In the rows, zero is written as 128.
Each row of numbers stands for one object and depends on some of the facts below. Use the named rows to name the rest.

Named rows:
q772: [113 131 127 130 127 117 131 131 117 117 113 148 150 118 116 124 116 144
 104 149 129 125 145 131 129 130 138 117 111 128 118 136 123 117 131 138
 116 142 118 114 127 145 129 128]
q384: [118 134 126 125 134 154 131 131 152 137 112 113 130 145 137 123 133 129
 141 125 138 129 133 122 126 125 124 136 123 117 133 127 136 140 120 126
 130 122 131 136 122 133 127 135]
q883: [151 128 119 119 130 154 114 118 138 127 124 103 155 124 127 107 116  75
 144  99 141 125 137 126 106 125 118 138  95 144 141 124 136 130 138 115
 137 122 137 133 109 131 125 131]
q636: [131 128 128 117 125 151 133 128 131 133 134 105 127 139 127 125 145 120
 119 118 143 117 112 124 117 134 121 153 116 135 140 119 124 130 110 114
 131 115 133 140 120 111 129 126]
q109: [107 119 139 135 129 118 123 136 114 113 114 157 122 152 147 126 126 163
 150 141 142 163 123 127 142 135 126  92 158  88 130 122 142 139 136 137
 130 143 113 113 124 132 113 128]
q556: [148 128 122 124 131 143 123 123 122 123 132 123 150 127 127 106 124  95
 155 110 133 130 140 131 118 126 118 123 101 139 142 132 134 125 133 117
 141 127 134 126 112 130 124 130]
q153: [138 128 122 122 130 148 128 122 139 138 129 111 123 132 135 129 133  91
 127 110 133 129 121 120 122 124 120 131 122 146 145 128 131 133 136 120
 129 119 133 138 126 130 129 134]
q885: [128 130 117 123 130 122 137 129 136 124 126 136 137 128 118 129 122 120
 111 131 129 126 129 128 115 120 130 132 101 136 124 140 122 122 122 123
 117 130 127 114 134 141 132 143]
q372: [105 148 120 133 129 117 153 130 149 145 131 130 133 111 103 139 134 172
 104 151 112  98 157 131 141 118 142 145  93 143 112 145 117 118  98 134
 110 129 130 136 142 143 141 140]
q602: [135 127 127 121 132 139 124 123 131 132 144 106 130 129 120 125 130  72
  98 114 140 114 114 118 116 130 121 137 104 139 140 119 132 127 134 127
 131 121 133 154 123 121 133 116]
q304: [140 117 123 118 132 134 114 123 130 124 119 120 112 146 147 130 121  69
 121 108 129 151 103 119 111 129 120 126 153 114 135 113 134 136 146 119
 125 121 129 130 129 126 125 130]
q653: [130 132 131 116 126 156 133 127 127 134 139 106 125 138 126 125 141 114
 115 118 140 117 111 125 117 132 121 150 116 136 137 118 118 130 108 121
 129 118 135 137 119 112 126 125]
q215: [126 125 129 132 122 116 130 132 119 126 137 137 122 126 129 131 134 160
 142 136 116 134 129 133 138 131 129 126 146 126 125 128 124 128 120 127
 130 132 128 122 135 122 125 133]
q972: [138 128 118 122 132 135 128 125 149 136 127 110 121 134 134 129 122  79
 130 110 125 129 118 122 120 120 124 135 120 136 135 123 128 135 134 121
 126 115 133 130 129 130 131 134]
q840: [135 131 121 121 134 149 124 122 140 135 120 106 122 135 136 125 129  83
 122 111 121 130 123 117 120 124 122 125 125 138 136 119 132 133 137 123
 128 121 135 143 119 131 128 131]
q459: [117 118 135 129 129 122 110 125 113 117 113 130 125 134 141 127 117  88
 109 133 170 136 112 121 119 141 126 125 144  98 127 114 137 131 151 142
 131 135 116 130 128 127 121 115]
q730: [154 121 124 135 135 134 108 122 124 113 137 127 153 112 128 114 116  96
 140 115 139 126 147 127 118 129 124 118 104 135 138 140 133 126 162 125
 135 132 131 125 126 147 129 126]
q181: [122 132 133 141 127 104 128 132 128 130 133 139 130 111 124 132 121 176
 136 146 120 120 150 136 155 136 142 127 144 103 111 140 132 125 124 143
 127 135 124 134 138 122 132 117]

How the objects are related:
Ψ: comes just before; Λ: belongs to class; Θ: is directly part of; φ: is of sort
Ψ (each to the one after it):
q153 q44 q390
q166 q803 q429 q799 q135
q185 q903
q26 q616
q312 q304 q691 q65
q326 q818 q184
q337 q113 q524 q459 q989
q419 q708 q771 q738 q134 q88 q910
q443 q267 q889 q749
q505 q648 q200 q604 q908 q558 q394
q534 q969 q235 q826
q561 q442 q73 q949 q92 q209
q602 q662 q904 q21 q613 q101
q636 q280 q100 q611 q772 q186
q653 q698 q353 q215 q717 q428
q657 q227 q730
q676 q343 q885 q445 q759
q689 q156
q701 q405
q709 q118 q469
q743 q247
q781 q931 q301 q816
q79 q305 q17
q827 q556 q372 q567 q181
q840 q902
q852 q633 q239 q670
q883 q254
q90 q384 q195 q448 q311 q109 q340
q972 q85 q20 q191 q342 q335 q222
q985 q51 q379
q996 q778 q892 q104 q525 q497 q169 q973
Λ stutrak <- q100,q101,q181,q186,q227,q267,q372,q379,q459,q567,q611,q616,q633,q638,q676,q701,q730,q772,q827,q88,q903
Λ drubrum <- q109,q153,q169,q184,q195,q26,q326,q390,q556,q613,q647,q657,q689,q709,q743,q79,q826,q985
Λ gisken <- q113,q118,q156,q17,q185,q191,q21,q222,q235,q305,q311,q312,q335,q342,q343,q384,q405,q419,q433,q44,q448,q469,q516,q524,q534,q558,q561,q602,q604,q648,q662,q708,q759,q781,q816,q840,q85,q883,q889,q90,q904,q92,q969
Λ pufam <- q135,q166,q20,q239,q247,q254,q304,q340,q353,q394,q428,q429,q445,q497,q505,q51,q670,q717,q749,q778,q799,q803,q818,q852,q885,q908,q931,q972,q989
[q100,q186,q280,q611,q636,q772] Θ q273
[q101,q21,q602,q613,q662,q904] Θ q892
[q104,q169,q497,q525,q778,q892,q973,q996] Θ q108
[q109,q195,q311,q340,q384,q448,q90] Θ q442
[q113,q337,q459,q524,q989] Θ q674
[q118,q469,q709] Θ q200
[q134,q419,q708,q738,q771,q88,q910] Θ q811
[q135,q166,q429,q799,q803] Θ q301
[q153,q390,q44] Θ q636
[q156,q689] Θ q337
[q17,q305,q79] Θ q280
[q181,q372,q556,q567,q827] Θ q902
[q184,q326,q818] Θ q698
[q185,q903] Θ q104
[q191,q20,q222,q335,q342,q85,q972] Θ q215
[q200,q394,q505,q558,q604,q648,q908] Θ q968
[q209,q442,q561,q73,q92,q949] Θ q142
[q215,q353,q428,q653,q698,q717] Θ q230
[q227,q657,q730] Θ q525
[q235,q534,q826,q969] Θ q910
[q239,q633,q670,q852] Θ q691
[q247,q743] Θ q73
[q254,q883] Θ q134
[q26,q616] Θ q443
[q267,q443,q749,q889] Θ q161
[q301,q781,q816,q931] Θ q646
[q304,q312,q65,q691] Θ q624
[q343,q445,q676,q759,q885] Θ q65
[q379,q51,q985] Θ q949
[q405,q701] Θ q209
[q433] Θ q973
[q516] Θ q738
[q638] Θ q653
[q647] Θ q996
[q840,q902] Θ q307
[q100,q153,q185,q516,q524,q602,q743,q826,q840,q889,q972] φ 153
[q101,q156,q181,q20,q254,q267,q419,q611] φ 865
[q109,q247,q304,q326,q335,q394,q428,q429,q445,q459,q567,q616,q657,q670,q689,q781] φ 429
[q113,q184,q235,q311,q312,q51,q558,q717,q772,q885,q904] φ 698
[q118,q191,q195,q239,q343,q433,q778,q79,q818] φ 43
[q135,q169,q186,q305,q342,q556,q561,q604,q662,q730,q816,q883,q90,q989] φ 988
[q222,q353,q372,q633,q676] φ 601
[q26,q379,q390,q448,q613,q701,q709,q759,q799,q827,q88,q903,q908,q969] φ 875
[q340,q505,q534] φ 682
[q85,q931] φ 141

Name these rows:
No name comes twice in this set of rows, the named rows included.
[111 138 128 134 129 125 139 134 131 120 106 158 146 137 122 121 131 176
 131 147 139 133 147 132 131 124 129 118 111 122 123 138 128 125 124 132
 122 143 119 110 126 151 125 138] : q311
[126 130 128 123 129 124 135 123 115 120 136 133 141 118 107 122 128  98
  86 138 151 111 129 126 120 130 126 127  90 147 128 132 123 115 131 125
 115 135 128 136 123 142 133 127] : q904
[117 132 125 130 127 102 135 128 124 113 133 158 138 126 116 127 119 154
 121 148 125 135 140 135 124 123 133 114 112 131 119 139 119 117 128 129
 118 140 118 104 139 144 131 141] : q717
[120 121 139 139 121  97 128 138  96 112 129 179 125 121 120 134 131 214
 146 153 111 140 137 139 157 139 137 105 163 112 116 138 118 122 127 137
 128 146 117 118 135 124 121 118] : q910
[129 117 137 148 126  84 118 134 107 112 154 166 121 114 124 135 117 164
 137 149 120 135 135 135 144 133 137 108 149 118 115 148 124 123 135 136
 122 138 118 126 144 133 132 124] : q497
[120 126 133 152 128  86 120 133 115 123 143 153 122 100 123 139 122 180
 137 149 105 126 153 135 165 135 142  98 151 111 110 147 130 123 141 146
 122 141 123 135 145 132 134 120] : q101
[102 129 131 137 126 108 138 131 112 113 124 168 143 120 116 126 125 168
 119 156 126 134 146 136 131 128 133 102 115 130 116 139 123 119 130 133
 115 150 119 106 135 152 128 133] : q558
[114 150 120 132 127 109 153 134 147 142 145 135 120 114 103 142 131 187
 114 148 100 104 151 137 140 113 140 142  94 147 113 156 117 118  92 129
 108 126 131 136 143 133 143 147] : q353
[139 116 137 145 126  99 114 132  89  96 151 176 148 111 115 112 114 168
 157 144 128 143 156 142 147 138 131  92 124 123 127 151 126 117 150 131
 138 152 117 109 125 139 122 120] : q169
[131 124 132 126 129 130 126 124 130 130 142 114 136 120 123 128 128  93
  95 123 144 108 122 119 124 129 129 135 111 124 133 128 129 126 138 132
 128 122 129 148 128 125 133 118] : q227
[130 126 124 119 132 134 118 125 133 129 103 113 120 150 155 127 118  69
 125 114 148 144 100 121 110 129 123 139 155 118 130 102 136 140 132 131
 133 121 123 109 119 118 123 131] : q247

The same objects again, as new rows of numbers:
Some rows with their names:
q903: [114 139 100 154 126 120 149 157 130 160  97 145 151 139 136 146 170 123
 135 155 122 115 154 151  89 114 175 152 125 152 128 105 140 134 140 133
 130 187 155 124 146 125 132 140 128]
q497: [ 93  83 129 101 138 111 146 100 120  79 105 128 132 162 155 150  91 115
 117  94  76 117 183 116 118  99  81 130 103  82 125 170 122 145  95 153
 146  83 128 116 119 145 158 131 136]
q209: [114  66 143  89 119 131 131  96 106  84 109 121 127 137 148 113  82 101
 134  82 108 116 121 133 147  90  90 118  96 124 149 186  92 145 136 114
 151 127 148 143  97 141 128 129 147]
q611: [169 140 128 117 149 123 108 123 118  95 144 132 129 134 115 106  85 155
 124 102 143 125 162 117 140 101 105 122  89 128 107 162 144 116 100 132
 115 114 121 155 105 167 124 127 138]
q429: [ 95 114 118 125 131 132 139 118 137 127 110 136 139 138 141 166 148 137
 138 134 109 152 134 120 132 142 109 131 146 112 133 118 150 119 137 139
 138  99 109 112 159 118 146 132 116]
q799: [103 101 114 115 133 125 164 131 132 120 108 134 154 137 159 189 135 133
 128 135  85 138 139 140 129 104 121 144 130 137 110 132 141 150 140 143
 143 130 131 143 159 146 148 151 121]
q166: [123 154 112 157 147 147 120 144 141 147 117 147 159 131 118 144 173 165
 134 152 119 155 128 124 129 158 128 125 159 134 132  75 168 115 150 139
 117 115 116 123 168 125 136 123 130]
q902: [115 132 117 151 125 135 106 136 107 166 125 125 121 123 106 132 158 135
 135 144 146 123 103 121 123 116 137 115 146 151 134 106 129 122 145 118
 120 136 135 123 123 126 130 126 150]
q616: [113 116 129 140 140 132 135 122 127 145 115 141 133 129 119 128 155 118
 138 154 146 137 121 128 130 137 135 141 136 119 139 106 137 119 145 114
 122 146 119 103 137 114 131 128 119]
q730: [123 147 126 135 133 127 129 118 137 117 127 149  89 140 119  83 139 131
 123 107 151 100 154  84 123 145 118 131  92  87 166 134 137 134  88 118
 134 130 131  92 147  99 151 121 123]
q390: [124 108 124 129 123 119 157 128 125 122 123 154 158 111 150 171 138 125
 139 157 103 126 130 152 111 115 163 159 133 154 100 134 124 138 137 133
 136 168 134 131 165 127 127 130 100]
q676: [103  91 119 162 129 142 162 129 147 193 158 153  97  88 159 161 220 125
 129 179 122 114  66  98 133 150 157 170 141 126 174  72 138 157 144  96
 147 209 118  65 214  83 144 176 104]
q184: [155 119 132 127 143 133 123 124 108 109 141 133 123 134 134 107  97 138
 112 150 126 154 154 139 126 144 136 151 136 132  99 135 124  91 114 101
 136  80 108 129 114 147  98  73 127]
q743: [179 194 136 135 124 139 114 140 145 100  97 151 177 134  84  86 133 145
 145 141 154 157 131 161 125 169 164 123 114 155 110 112 162  85 168 133
 112 127 131 154 137 164 109  82 121]
q247: [105 122 137 132 143 156 140 122 156 129  99 141 157 134 130 130 161 145
 143 137 120 169 124 140 126 170 114 130 145 109 155  81 150 121 172 117
 126 121 126 117 166 123 122 125 126]
q556: [143 143 132 133 129 136 132 111 146 112 145 148 114 103 118  98 145 138
 123 140 163 118 107  81 140 169 133 131 117 110 148 121 148 114 115 116
 127 111  96  94 169 100 132 120  98]
q51: [141 148 136 139 163 152 121 135 130 116 124 122 156 147 118 118 122 169
 134 130 115 179 144 134 139 152 103 129 135 121 141  79 162 108 158 114
 119 109 119 154 146 160 104 103 159]
q985: [143 139 146 140 129 141 130 136 145 122 121 148 154 115 112 103 150 133
 145 155 133 149 112 142 131 180 159 145 133 127 153  90 153 113 165 111
 134 154 127 125 164 132 104  99 119]

Which object is each row?
No name comes twice in this set of rows, the named rows included.
[166 129 123 116 134 134 151 134 132 141 158 112 100 121 158 121  83 126
  92 132 107 113 136 148 151 108 151 152 123 146  99 153  88 126  93 102
 133 128 151 154  87 134  99 128 119] : q191
[165 137 135 112 115 112 117 120 124  60 106 142 154 128 107 127  94 135
 140 118 144 125 149 132 125 111 123 104 101 141  80 181 137 112 118 166
 113  99  98 152 117 147 131 117  99] : q826
[ 85  50 129  86 115 101 131  82  82  70 111 110  94 153 166 134  76  97
 115  70  95  93 173 114 108  59  79 118  80  92 125 228  65 159  85 142
 159  97 141 131  73 138 156 128 154] : q973
[112  76 159  90 110 122 154  92 124 110 139 114  95 141 154 137  74  67
 105  94 115 112 134 143 149 113 115 149 139 106 110 185  69 124 106  99
 140  81 122 108  66  97 120 127  91] : q335
[115 100 122 114 122 145 119 120  96 142 111 122 106 150 145 124 129 117
 111 123 143 134 111 127 151 108 125 130 119 141 129 167  98 103 131  96
 149  85 142 130  76 114 115 112 149] : q215
[142 133 128 148 126 151 156 153 146 168 101 149 171 124 129 133 170 125
 140 171 126 140 108 173 131 136 167 155 139 164 143  87 145 130 184 114
 131 200 150 145 167 129 110 133 121] : q701
[129 116 160  52  89 135 158  77 163  18  52 129 175 165 143 127  71 103
 122  52 142 122 151 119 163 103  73 107  70  99 144 232 127 127 139 161
 130  60 130 158 118 132 165 129  76] : q340
[132  92 172  99 114 118 145 107 133 100 133 110 133 134 138 121  73 105
 132  95 106 121 128 146 147 110 109 132 126 110 134 154  87 151 127 133
 128 148 133 132 110 138 120 143 108] : q92
[134 101 153 109 108 123 170 133 150 127 116 117 162 124 149 138 104  93
 136 117  95 116 115 180 136 114 148 145 135 145 132 132  92 155 158 129
 131 185 159 157 125 137 109 141 112] : q448
[158 148  95 144 161 151 138 147 137 150 134 130 143 134 160 151 141 166
  99 147 106 154 135 125 146 134 134 153 119 153 117 100 146 106 120  97
 135 100 149 159 147 149 104 124 150] : q818
[ 99  14 143  82 111 124 203  74 133 122 162 107  52 112 220 170  90  61
  91 105  79  86  98 120 165 110 111 168 123  78 152 195  40 171  76  69
 171 123 135  72 118  64 134 165  65] : q222
[ 87  71 135  90 138 128 160  87 119  89  99 137 124 143 175 166  89 113
 114 102 109 137 145 112 147 113  78 136 124  90 116 179 110 128 111 110
 153  51 111 105 103 125 147 129 109] : q428
[115 126 135 131 118 113 133 133 132 121 131 112 116 145 123 122 102 106
 124 103 107  99 175 139 104 118 139 134 137 103 127 129 103 142  95 150
 122 150 146 112 100 129 127 134 122] : q21
[129 167 132 144 117 115 118 140 161 140 140 123  91 130 103  83 145 122
 113 120 150  99 147 100 116 172 145 121 126  87 160 102 129 138  86 127
 120 141 145  84 152  88 140 134 118] : q662
[104 152 123 155 128 124 126 139 132 135 109 156 129 128 110 117 172 127
 125 163 133 133 156 131  81 170 163 143 149 116 133  84 150 113 137 136
 129 140 116  76 170 115 129  94 120] : q657

The same objects again, as new rows of numbers:
Some objects and their rows:
q803: [117 136 110  87 143 115 109 156 113 187 141 103 152 147 160 141 136 119
 128 154 160 119 150 139 141 109 138 102 124]
q301: [123 142 107  88 133 112 104 155 108 184 133 104 155 149 154 124 142 124
 118 170 149 117 134 143 130 101 138 102 121]
q799: [134 121 129  88 123 107 128 168  89 191 140  92 162 166 161 166 158  87
 115 170 148 145 118 134 134  83 113 107 131]
q771: [123 141 107  89 133 113 105 153 108 185 130 103 154 147 155 121 145 121
 112 169 147 115 135 143 131  99 140 102 118]
q428: [177 153 135  58 121 119  87 160  87 217 122  93 167 151 101  84 149 134
 128 140 159 123 139 131  99  14  90 118 128]
q818: [128 150 117  81 146 120 105 154 121 201 146  95 162 152 141 110 131 120
 168 153 160  96 161 138 132  76 112 118 113]
q326: [149 165 101 133 175 126  97 147 131 191 161 104 169 165 125  68 134 131
 174 125 166 107 165 148 131  35 119 124 128]
q691: [125 137 107  91 134 113 106 156 106 186 132 104 152 150 156 121 143 126
 108 168 150 119 134 139 135 106 143 101 120]
q670: [171 144 132  84 146 127  90 157  92 209 132  96 175 152 124  75 150 143
 137 131 168 126 151 132 114  36 117 117 122]
q239: [141 141 122  71 142 119 107 161 102 204 135  95 163 146 152  87 141 131
 148 163 165 112 156 134 130  80 119 116 107]
q200: [123 139 107  88 133 112 105 154 109 185 131 105 154 147 151 128 142 124
 119 170 147 113 131 142 129 101 141 102 122]
q186: [144 147 102  58 107  97 103 176  67 194 122 103 120 145 135 106 149 125
  85 169 143 136 110 132 125 101 122  95 136]
q701: [112 134 115 110 154 106 132 163 131 164 153  95 161 169 179 170 160 100
 155 156 155 146 128 152 160  95 127 109 133]
q21: [127 138 116  70 120 106 110 151 101 199 116 103 149 146 140 139 139 127
 119 171 151 135 148 128 119 103 122 102 149]
q108: [123 139 110  97 134 108 106 150 116 188 115 106 150 146 153 136 143 122
 125 170 147 117 133 138 123 101 135 109 136]
q653: [104 145 100 107 151 116 106 147 134 178 149 106 155 151 156 147 128 112
 141 156 149 102 143 148 141 107 138 104 119]
q826: [124 147  80  73 121  93  99 167  75 190 149 119 117 151 143 105 141 128
  93 161 148 133 103 132 144 139 152  92 136]
q749: [131 139 117  72 123 109 108 160  92 196 126  97 146 144 143 134 143 120
 111 163 153 126 137 134 130 100 125 100 126]

Name these rows:
No name comes twice in this set of rows, the named rows included.
[157 146 125 109 164 131  90 150 109 203 146 101 181 155 134  89 144 139
 159 125 172 121 162 138 126  46 129 118 118] : q304
[119 128 111 132 146 107 132 163 107 176 142 103 153 171 181 169 148  99
 151 172 148 143 132 144 142  87 119 116 151] : q903
[159 156 116 125 166 128  93 154 118 194 143 104 168 158 132  77 143 145
 163 129 167 123 156 146 126  34 122 124 130] : q616
[139 123 134  66 114 104 126 169  81 191 131  86 157 166 158 164 162  89
 109 170 145 148 111 132 128  77 103 105 132] : q908
[127 133 120  95 134 102 131 169 114 172 146  91 156 168 166 160 167 102
 140 162 150 153 114 145 149  80 116 106 138] : q379
[136 162 113  65 139 110 111 161 123 186 133  95 152 151 139  66 156 151
 162 162 163 126 144 140 140  65 119 118 114] : q195
[111 145 113  84 140 111 106 151 140 177 137 105 158 145 157 145 149 132
 133 155 151 121 132 147 142 102 142 106 123] : q442
[161 148 126  93 153 128  87 152 103 207 138  99 176 152 127  88 147 143
 151 133 167 124 154 136 117  38 114 120 127] : q429
[118 149  81  76 130  99 100 170  89 190 156 124 119 148 155 132 134 122
 103 157 148 135 108 137 147 143 152  94 138] : q100
[120 143  95 117 147 111 114 157 113 182 129 105 138 149 161 134 137 126
 140 166 154 126 154 142 140 104 131 110 147] : q227

